Here is a tiny trained network, its code and every weight. The questions are about switching its units off for an input and a target symbol, where a switched-off unit gives its printed mean instead of its output.

import numpy as np


def w(rows, s, z=0):
    codes = np.array(rows[::2]) - 128.0
    scale = np.full(codes.shape[1], s)
    scale[-1] = z or s
    return codes * scale


def norm(h):
    return h / np.sqrt((h * h).mean(-1, keepdims=True) + 1e-5)


def f(y):
    return np.maximum(y, 0)


def softmax(a):
    e = np.exp(a - a.max(-1, keepdims=True))
    return e / e.sum(-1, keepdims=True)


def log_softmax(a):
    a = a - a.max(-1, keepdims=True)
    return a - np.log(np.exp(a).sum(-1, keepdims=True))


def net(x, mask):
    ids = ['αβδλπστφψ'.index(c) for c in x.split()]
    T = len(ids)
    res = E[ids] + P[:T]
    u = 0
    for l in range(2):
        r = norm(res)
        for j in range(2):
            rows = slice(2 * j, 2 * j + 2)
            q, k, v = (r @ M[l][rows].T for M in (Q, K, V))
            z = softmax(np.where(np.tri(T) > 0, q @ k.T / 2**0.5, -1e9)) @ v
            o = O[l][rows]
            res = res + np.where(mask[u + j], z, o[:, -1]) @ o[:, :-1]
        u += 2
        y = f(norm(res) @ A[l][:, :-1].T + A[l][:, -1])
        res = res + np.where(mask[u : u + 8], y, B[l][:, -1]) @ B[l][:, :-1]
        u += 8
    return log_softmax(norm(res)[-1] @ U[:, :-1].T + U[:, -1])


Q, K, V, O, A, B = {}, {}, {}, {}, {}, {}
E = w([
[139,76,127,33],'α',
[130,155,133,176],'β',
[205,157,103,6],'δ',
[75,125,83,109],'λ',
[130,160,130,173],'π',
[110,112,104,67],'σ',
[199,87,70,152],'τ',
[151,107,164,109],'φ',
[151,159,149,157],'ψ',
],0.023)
P = w([
[2,161,39,195],'0',
[108,176,77,198],'1',
[94,134,68,162],'2',
[95,108,93,183],'3',
[71,66,118,180],'4',
[70,41,154,187],'5',
],0.0086)
Q[0] = w([
[85,253,163,100],'L0H0',
[159,139,172,64],'L0H0',
[138,194,197,134],'L0H1',
[45,177,72,158],'L0H1',
],0.012)
K[0] = w([
[2,229,226,84],'L0H0',
[105,158,196,75],'L0H0',
[224,234,161,158],'L0H1',
[16,176,38,191],'L0H1',
],0.0074)
V[0] = w([
[99,155,177,120],'L0H0',
[170,85,1,213],'L0H0',
[177,135,68,124],'L0H1',
[158,157,135,167],'L0H1',
],0.014)
O[0] = w([
[28,186,138,121,93],'L0H0',
[252,67,126,162,253],'L0H0',
[129,2,89,84,73],'L0H1',
[64,55,72,180,71],'L0H1',
],0.009,0.0045)
A[0] = w([
[64,115,102,158,3],'L0N0',
[187,106,142,223,195],'L0N1',
[129,206,115,174,203],'L0N2',
[173,85,213,68,126],'L0N3',
[146,82,127,126,177],'L0N4',
[136,181,75,56,104],'L0N5',
[106,159,91,251,234],'L0N6',
[135,136,136,127,35],'L0N7',
],0.013,0.0017)
B[0] = w([
[165,121,16,126,164],'L0N0',
[96,121,127,76,239],'L0N1',
[179,114,41,61,193],'L0N2',
[145,149,2,128,213],'L0N3',
[134,127,220,62,167],'L0N4',
[103,127,42,47,190],'L0N5',
[153,159,124,56,255],'L0N6',
[181,140,91,221,130],'L0N7',
],0.0082,0.0079)
Q[1] = w([
[113,169,254,137],'L1H0',
[162,75,41,129],'L1H0',
[138,159,130,202],'L1H1',
[139,216,201,207],'L1H1',
],0.0086)
K[1] = w([
[110,54,94,236],'L1H0',
[200,161,244,117],'L1H0',
[28,88,69,254],'L1H1',
[75,55,44,231],'L1H1',
],0.0083)
V[1] = w([
[210,178,150,44],'L1H0',
[186,128,108,126],'L1H0',
[109,255,107,167],'L1H1',
[195,169,96,90],'L1H1',
],0.0085)
O[1] = w([
[2,87,175,110,254],'L1H0',
[160,199,130,73,173],'L1H0',
[161,123,209,207,150],'L1H1',
[38,115,126,140,251],'L1H1',
],0.0076,0.0082)
A[1] = w([
[121,157,170,137,105],'L1N0',
[224,76,110,134,104],'L1N1',
[139,152,122,155,84],'L1N2',
[78,119,150,162,170],'L1N3',
[116,159,143,87,3],'L1N4',
[104,121,252,180,234],'L1N5',
[87,203,155,107,104],'L1N6',
[165,106,132,125,65],'L1N7',
],0.015,0.002)
B[1] = w([
[154,119,120,81,145],'L1N0',
[222,80,141,104,184],'L1N1',
[96,122,87,137,128],'L1N2',
[132,29,255,195,185],'L1N3',
[99,141,59,147,215],'L1N4',
[128,196,218,68,164],'L1N5',
[184,97,51,119,254],'L1N6',
[210,125,119,117,148],'L1N7',
],0.0095,0.0051)
U = w([
[107,170,78,88,232],'α',
[55,5,139,159,143],'β',
[105,44,240,143,215],'δ',
[186,55,141,159,1],'λ',
[137,121,122,220,57],'π',
[137,123,157,177,43],'σ',
[209,84,169,132,83],'τ',
[140,141,147,177,40],'φ',
[137,144,161,169,46],'ψ',
],0.013,0.0029)

Each question gives the input, a string of symbols that net reads in full, and the target symbol t.
The units are the heads (2 rows each of Q, K, V and O) and the neurons (one row each of A and B). Each row of codes is followed by its name. A weight is (code - 128) times the scale printed after its matrix; where a second scale follows, it is the last column's (O, A, B and U).
mask holds one flag per unit, layer by layer, with each layer's heads first. A switched-off unit (its flag False) gives its mean, the last column of its rows in O or B, instead of its output. The means were averaged over made-up inputs and are rounded, as every weight is.
A unit's drop is (log p(t) with every unit on - log p(t) with that unit switched off) / (log p(t) with every unit on - log p(t) with every unit switched off).
The circuit of an input: a set's keep is (log p(t) with only the set's units on - log p(t) with every unit switched off) / (log p(t) with every unit on - log p(t) with every unit switched off). Starting from the 12 units with the biggest drops (on a tie, the unit counted first), units are removed one at a time, each time the one whose removal leaves the highest keep (on an exact tie, the one counted first), for as long as the keep stays at least 0.8.
circuit, biggest first: the units of the circuit, biggest drop first
unit that matters most: the unit with the biggest drop
top k neurons: the k neurons with the biggest drops, biggest first
top k neurons in layer l: the k neurons of layer l with the biggest drops, biggest first
heads that matter: for each layer, one digit per head in row order, 1 if its drop is at least 0.15 and else 0, layers parted by /
drop when u is switched off: that unit's drop, to one decimal
input β σ λ φ, target α: unit that matters most	L0N3
input φ τ σ, target τ: circuit, biggest first	(L0H0, L1N1)
input φ λ λ, target β: heads that matter	11 / 11
input φ ψ λ σ λ β, target α: heads that matter	00 / 00
input π λ ψ δ β φ, target α: top 2 neurons	(L0N3, L1N3)
input φ φ β φ, target δ: top 2 neurons in layer 0	(L0N3, L0N5)
input φ π α φ, target β: heads that matter	00 / 11
input β ψ λ σ φ α, target α: heads that matter	01 / 00
input φ β ψ σ ψ, target β: heads that matter	01 / 00
input δ φ π φ, target β: heads that matter	10 / 00
input φ σ β β, target β: top 3 neurons	(L0N1, L0N6, L0N3)
input φ φ φ, target δ: top 4 neurons	(L0N3, L0N6, L1N3, L1N5)
input π λ φ λ λ β, target α: heads that matter	00 / 01
input φ φ φ φ λ ψ, target α: circuit, biggest first	(L0H0)
input φ λ β λ, target β: top 2 neurons in layer 0	(L0N4, L0N2)
input β ψ ψ, target β: heads that matter	11 / 00
input σ λ λ λ φ ψ, target α: heads that matter	00 / 00
input φ τ φ λ φ φ, target τ: heads that matter	10 / 00
input λ τ φ β σ φ, target τ: drop when L0H0 is switched off	2.8
input φ τ φ φ β λ, target τ: drop when L0H0 is switched off	1.1
input β β φ λ φ α, target α: drop when L0H0 is switched off	0.1
input φ λ λ φ φ λ, target δ: drop when L0N2 is switched off	0.3
input τ φ β π, target τ: unit that matters most	L0H0
